Here is a tiny trained network, its code and every weight. The questions are about switching its units off for an input and a class, where a switched-off unit gives its printed mean instead of its output.

import numpy as np


def w(rows, s, z=0):
    codes = np.array(rows[::2]) - 128.0
    scale = np.full(codes.shape[1], s)
    scale[-1] = z or s
    return codes * scale


def norm(h):
    return h / np.sqrt((h * h).mean(-1, keepdims=True) + 1e-5)


def f(y):
    return y / 2 * (1 + np.tanh(0.7978845608 * (y + 0.044715 * y**3)))


def log_softmax(a):
    a = a - a.max(-1, keepdims=True)
    return a - np.log(np.exp(a).sum(-1, keepdims=True))


def net(x, mask):
    res = np.array(x, float).reshape(1, 8) / 4 @ E
    u = 0
    for l in range(2):
        y = f(norm(res) @ A[l][:, :-1].T + A[l][:, -1])
        res = res + np.where(mask[u : u + 15], y, B[l][:, -1]) @ B[l][:, :-1]
        u += 15
    return log_softmax(norm(res)[-1] @ U[:, :-1].T + U[:, -1])


A, B = {}, {}
E = w([
[165,145,88,255,100,167,74,109],'x0',
[132,76,43,111,175,103,59,206],'x1',
[142,143,135,127,149,128,125,125],'x2',
[134,123,139,134,133,128,132,143],'x3',
[120,127,121,126,134,131,127,117],'x4',
[133,122,136,131,117,127,127,141],'x5',
[127,135,123,122,131,127,124,117],'x6',
[220,84,72,90,123,211,202,125],'x7',
],0.0077)
A[0] = w([
[83,138,179,161,119,102,84,152,25],'0.n1',
[140,169,170,123,111,130,151,130,23],'0.n2',
[211,84,75,49,117,217,158,137,60],'0.n3',
[140,107,20,73,184,112,93,206,19],'0.n4',
[108,104,138,37,123,102,137,134,28],'0.n5',
[194,148,78,220,92,126,90,130,98],'0.n6',
[93,101,155,85,156,99,108,132,63],'0.n7',
[100,72,190,79,130,82,197,129,95],'0.n8',
[135,92,162,1,159,54,124,158,48],'0.n9',
[159,181,113,118,108,103,130,131,89],'0.n10',
[143,187,69,145,176,99,136,121,171],'0.n11',
[117,113,68,128,163,86,106,195,72],'0.n12',
[31,133,161,149,168,68,94,147,69],'0.n13',
[121,47,167,97,166,74,172,145,10],'0.n14',
[104,103,73,123,131,141,107,196,1],'0.n15',
],0.0071,0.0031)
B[0] = w([
[181,121,84,97,184,109,144,94,164],'0.n1',
[98,63,155,77,97,125,123,134,131],'0.n2',
[162,126,82,157,174,2,208,102,254],'0.n3',
[162,24,225,49,57,156,28,113,211],'0.n4',
[104,196,109,144,126,176,161,196,155],'0.n5',
[58,138,91,162,156,193,120,123,226],'0.n6',
[85,179,153,124,122,98,110,154,144],'0.n7',
[100,184,111,191,138,173,144,96,191],'0.n8',
[59,215,58,193,142,239,118,195,204],'0.n9',
[139,119,152,134,155,130,135,147,120],'0.n10',
[134,101,148,159,150,131,79,152,154],'0.n11',
[143,98,243,117,45,162,74,121,172],'0.n12',
[214,67,84,136,120,32,176,132,209],'0.n13',
[69,130,111,124,138,145,140,146,143],'0.n14',
[140,96,167,137,109,142,104,113,143],'0.n15',
],0.0062,0.0051)
A[1] = w([
[172,105,102,222,127,182,74,88,151],'1.n1',
[77,123,140,188,107,134,80,138,120],'1.n2',
[110,161,141,146,124,153,173,82,104],'1.n3',
[104,158,153,129,128,15,92,147,103],'1.n4',
[145,181,254,121,76,173,186,48,86],'1.n5',
[120,152,232,109,83,140,169,46,5],'1.n6',
[164,112,98,127,147,40,136,134,133],'1.n7',
[79,151,167,142,123,39,101,162,86],'1.n8',
[154,91,124,109,131,138,170,154,124],'1.n9',
[194,158,142,134,120,144,172,96,82],'1.n10',
[56,151,138,121,135,139,96,87,77],'1.n11',
[101,187,143,28,116,148,173,165,85],'1.n12',
[215,97,101,91,136,163,172,130,98],'1.n13',
[82,151,127,43,155,125,128,120,125],'1.n14',
[176,80,107,121,115,174,180,179,108],'1.n15',
],0.0081,0.003)
B[1] = w([
[9,222,164,74,151,163,221,209,253],'1.n1',
[151,154,133,59,129,146,238,126,179],'1.n2',
[106,65,145,117,110,95,68,228,192],'1.n3',
[232,116,110,87,131,143,244,28,186],'1.n4',
[163,43,136,77,139,160,8,168,245],'1.n5',
[137,38,114,101,106,153,31,176,193],'1.n6',
[127,134,187,147,81,120,190,51,178],'1.n7',
[204,140,70,109,139,68,203,24,177],'1.n8',
[122,145,134,205,115,65,143,114,147],'1.n9',
[126,95,141,75,132,40,72,136,175],'1.n10',
[182,142,81,135,117,120,147,143,141],'1.n11',
[57,185,127,253,155,186,130,169,172],'1.n12',
[116,176,151,130,168,58,79,53,186],'1.n13',
[125,129,92,236,120,227,122,128,142],'1.n14',
[131,220,146,114,68,73,159,30,173],'1.n15',
],0.0054,0.0058)
U = w([
[32,230,84,168,145,191,187,192,255],'0',
[212,132,87,121,133,7,214,20,60],'1',
[151,7,156,80,85,137,2,156,67],'2',
],0.0097,0.00045)

Each question gives the input, the list of numbers given to net, and the class t.
The units are the neurons (one row each of A and B). Each row of codes is followed by its name. A weight is (code - 128) times the scale printed after its matrix; where a second scale follows, it is the last column's (A, B and U).
mask holds one flag per neuron, layer by layer. A switched-off neuron (its flag False) gives its mean, the last column of its row in B, instead of its output. The means were averaged over made-up inputs and are rounded, as every weight is.
A unit's drop is (log p(t) with every unit on - log p(t) with that unit switched off) / (log p(t) with every unit on - log p(t) with every unit switched off).
The circuit of an input: a set's keep is (log p(t) with only the set's units on - log p(t) with every unit switched off) / (log p(t) with every unit on - log p(t) with every unit switched off). Starting from the 12 units with the biggest drops (on a tie, the unit counted first), units are removed one at a time, each time the one whose removal leaves the highest keep (on an exact tie, the one counted first), for as long as the keep stays at least 0.8.
units of the circuit, in order: the units of the circuit, biggest drop first
most important unit: the unit with the biggest drop
top k neurons in layer l: the k neurons of layer l with the biggest drops, biggest first
drop of u: that unit's drop, to one decimal
input [5,4,6,-8,6,3,-5,-2], class 0: units of the circuit, in order => 1.n1
input [8,7,-5,2,-3,-3,-5,-5], class 0: top 2 neurons in layer 1 => 1.n1, 1.n5
input [-4,4,1,7,5,-1,6,-4], class 0: top 2 neurons in layer 0 => 0.n9, 0.n3
input [-8,6,8,2,-3,-7,3,7], class 0: top 2 neurons in layer 0 => 0.n9, 0.n13
input [-4,8,-7,1,2,4,6,8], class 1: top 2 neurons in layer 1 => 1.n15, 1.n5
input [-1,-8,3,8,2,5,6,6], class 2: top 2 neurons in layer 1 => 1.n5, 1.n6
input [5,-5,0,-2,-3,5,-1,5], class 0: top 2 neurons in layer 0 => 0.n6, 0.n4
input [-5,-6,-3,-7,8,-7,-7,-4], class 2: top 2 neurons in layer 0 => 0.n3, 0.n6
input [-5,-6,-5,-3,-8,5,-5,1], class 2: top 2 neurons in layer 1 => 1.n5, 1.n6
input [-2,-4,-1,2,1,-2,-4,-3], class 2: top 2 neurons in layer 0 => 0.n3, 0.n8
input [0,-7,-8,2,0,5,6,6], class 2: top 2 neurons in layer 0 => 0.n13, 0.n1
input [-8,-7,6,1,-2,6,-3,4], class 0: top 2 neurons in layer 0 => 0.n4, 0.n9
input [5,-4,1,2,4,-4,-8,-6], class 1: top 3 neurons in layer 1 => 1.n4, 1.n8, 1.n12
input [0,1,8,5,3,0,-4,0], class 2: most important unit => 0.n4
input [-1,8,6,-1,-7,-1,-3,-8], class 1: drop of 1.n8 => 0.4
input [-2,2,-2,6,7,-5,0,-4], class 1: drop of 0.n13 => 0.1
input [5,-7,1,-8,-7,-3,-7,-3], class 2: drop of 1.n5 => 0.3
input [0,-8,1,-1,-8,-4,8,-2], class 2: drop of 1.n9 => 0.0
